Here is a tiny trained network, its code and every weight. The questions are about switching its units off for an input and a class, where a switched-off unit gives its printed mean instead of its output.

import numpy as np


def w(rows, s, z=0):
    codes = np.array(rows[::2]) - 128.0
    scale = np.full(codes.shape[1], s)
    scale[-1] = z or s
    return codes * scale


def norm(h):
    return h / np.sqrt((h * h).mean(-1, keepdims=True) + 1e-5)


def f(y):
    return y / 2 * (1 + np.tanh(0.7978845608 * (y + 0.044715 * y**3)))


def log_softmax(a):
    a = a - a.max(-1, keepdims=True)
    return a - np.log(np.exp(a).sum(-1, keepdims=True))


def net(x, mask):
    res = np.array(x, float).reshape(1, 7) / 4 @ E
    u = 0
    for l in range(4):
        y = f(norm(res) @ A[l][:, :-1].T + A[l][:, -1])
        res = res + np.where(mask[u : u + 5], y, B[l][:, -1]) @ B[l][:, :-1]
        u += 5
    return log_softmax(norm(res)[-1] @ U[:, :-1].T + U[:, -1])


A, B = {}, {}
E = w([
[128,130,130,127,129,127,123,128,129,128,126,127],'x0',
[183,77,214,221,171,234,122,100,133,160,86,74],'x1',
[124,130,127,131,130,129,129,130,124,128,127,127],'x2',
[129,129,128,125,130,128,129,131,129,127,127,126],'x3',
[187,66,88,167,131,112,63,198,129,161,195,47],'x4',
[129,130,130,125,130,132,127,129,125,130,131,129],'x5',
[129,162,179,125,1,95,144,158,57,126,70,56],'x6',
],0.0062)
A[0] = w([
[168,107,46,140,117,66,40,183,144,122,209,79,94],'0.n0',
[93,133,76,44,65,3,166,185,90,146,121,114,107],'0.n1',
[192,86,154,196,141,129,113,157,114,170,102,87,5],'0.n2',
[85,116,42,67,168,70,110,131,178,78,206,199,137],'0.n3',
[116,103,116,113,151,86,109,188,142,107,140,125,63],'0.n4',
],0.0046,0.003)
B[0] = w([
[147,74,118,187,159,139,168,203,31,199,95,174,219],'0.n0',
[142,141,147,191,92,193,41,73,179,44,174,217,236],'0.n1',
[116,212,104,128,136,60,151,48,183,144,148,70,164],'0.n2',
[146,145,118,75,191,121,215,133,128,254,41,52,253],'0.n3',
[122,97,158,201,137,166,105,140,132,179,126,125,131],'0.n4',
],0.0047,0.0052)
A[1] = w([
[125,136,173,149,102,214,103,29,156,86,106,168,203],'1.n0',
[143,23,130,154,254,190,144,45,180,134,149,151,4],'1.n1',
[141,99,142,150,97,137,82,143,170,114,203,94,16],'1.n2',
[124,105,155,115,118,152,107,75,146,81,111,134,26],'1.n3',
[91,99,59,77,143,126,120,182,167,116,208,151,61],'1.n4',
],0.0047,0.0014)
B[1] = w([
[84,164,124,30,170,72,180,201,133,149,131,176,225],'1.n0',
[87,201,113,145,27,148,104,172,128,73,175,253,254],'1.n1',
[180,117,70,116,129,87,96,90,103,97,100,98,133],'1.n2',
[124,170,137,82,136,115,144,192,137,182,119,156,134],'1.n3',
[162,47,197,163,111,225,114,161,24,130,41,50,142],'1.n4',
],0.0045,0.005)
A[2] = w([
[184,23,135,149,121,133,89,161,101,167,141,15,4],'2.n0',
[81,169,199,110,98,119,180,83,111,64,51,81,52],'2.n1',
[166,93,107,225,55,164,6,221,115,81,255,138,22],'2.n2',
[69,173,117,87,143,112,130,68,114,93,133,207,171],'2.n3',
[142,73,177,109,115,115,94,61,105,130,130,32,21],'2.n4',
],0.0047,0.002)
B[2] = w([
[41,174,149,107,111,166,131,151,196,39,180,168,207],'2.n0',
[157,64,75,149,127,146,126,198,112,160,132,108,199],'2.n1',
[144,155,91,8,125,49,135,3,112,120,46,122,255],'2.n2',
[169,105,138,198,153,146,73,138,159,107,190,55,253],'2.n3',
[112,154,114,131,93,127,118,185,122,144,132,192,133],'2.n4',
],0.0066,0.0045)
A[3] = w([
[114,39,213,138,122,162,174,159,71,162,35,87,7],'3.n0',
[114,158,151,126,43,80,116,162,145,57,137,23,122],'3.n1',
[65,153,207,147,56,171,108,138,153,11,165,209,75],'3.n2',
[120,149,107,96,234,166,169,3,223,159,123,110,114],'3.n3',
[109,120,90,118,179,122,99,70,174,102,186,144,81],'3.n4',
],0.0049,0.0019)
B[3] = w([
[171,57,21,81,183,56,81,136,98,151,133,179,169],'3.n0',
[99,146,196,164,209,182,151,101,179,118,159,191,210],'3.n1',
[83,147,140,210,193,222,168,178,202,162,207,30,224],'3.n2',
[145,100,164,119,3,44,40,55,66,40,112,65,254],'3.n3',
[154,150,142,108,65,111,190,122,64,156,55,119,189],'3.n4',
],0.0058,0.0052)
U = w([
[149,143,110,80,66,26,75,2,83,88,90,124,190],'0',
[81,179,201,202,141,232,142,145,217,102,182,129,157],'1',
[158,15,80,128,175,144,165,228,70,244,83,148,1],'2',
],0.009,0.00055)

Each question gives the input, the list of numbers given to net, and the class t.
The units are the neurons (one row each of A and B). Each row of codes is followed by its name. A weight is (code - 128) times the scale printed after its matrix; where a second scale follows, it is the last column's (A, B and U).
mask holds one flag per neuron, layer by layer. A switched-off neuron (its flag False) gives its mean, the last column of its row in B, instead of its output. The means were averaged over made-up inputs and are rounded, as every weight is.
A unit's drop is (log p(t) with every unit on - log p(t) with that unit switched off) / (log p(t) with every unit on - log p(t) with every unit switched off).
The circuit of an input: a set's keep is (log p(t) with only the set's units on - log p(t) with every unit switched off) / (log p(t) with every unit on - log p(t) with every unit switched off). Starting from the 12 units with the biggest drops (on a tie, the unit counted first), units are removed one at a time, each time the one whose removal leaves the highest keep (on an exact tie, the one counted first), for as long as the keep stays at least 0.8.
circuit, biggest first: the units of the circuit, biggest drop first
most important unit: the unit with the biggest drop
top k neurons: the k neurons with the biggest drops, biggest first
drop of u: that unit's drop, to one decimal
input [-4,0,-7,-3,-8,-2,-7], class 0: most important unit => 3.n3
input [6,1,-8,5,-8,8,4], class 2: top 4 neurons => (2.n1; 1.n1; 0.n1; 2.n0)
input [6,-3,-8,-1,0,-1,1], class 1: top 2 neurons => (0.n1; 2.n2)
input [6,-4,0,-1,1,3,-1], class 2: top 3 neurons => (0.n0; 0.n3; 2.n2)
input [-6,1,8,5,3,-2,-5], class 0: top 2 neurons => (2.n2; 1.n0)
input [4,2,-8,7,1,2,7], class 1: top 2 neurons => (3.n1; 0.n3)
input [-3,5,-3,8,-8,5,2], class 2: top 3 neurons => (0.n1; 2.n2; 2.n1)
input [1,-5,1,4,3,3,-1], class 2: top 2 neurons => (0.n3; 0.n0)
input [8,2,-4,8,-7,4,1], class 2: top 4 neurons => (0.n1; 2.n1; 2.n2; 1.n1)
input [4,-3,6,-5,1,-5,-5], class 2: top 4 neurons => (2.n2; 0.n0; 0.n3; 0.n2)
input [-5,-4,4,-2,5,-7,-1], class 2: top 2 neurons => (0.n0; 0.n3)
input [3,7,1,7,8,4,4], class 1: drop of 2.n0 => 2.3
input [-4,4,5,8,7,-4,7], class 1: drop of 2.n0 => 2.0
input [-4,3,4,-1,7,5,-2], class 0: circuit, biggest first => (2.n2)
input [5,2,-2,7,-1,4,5], class 2: drop of 0.n0 => 0.0
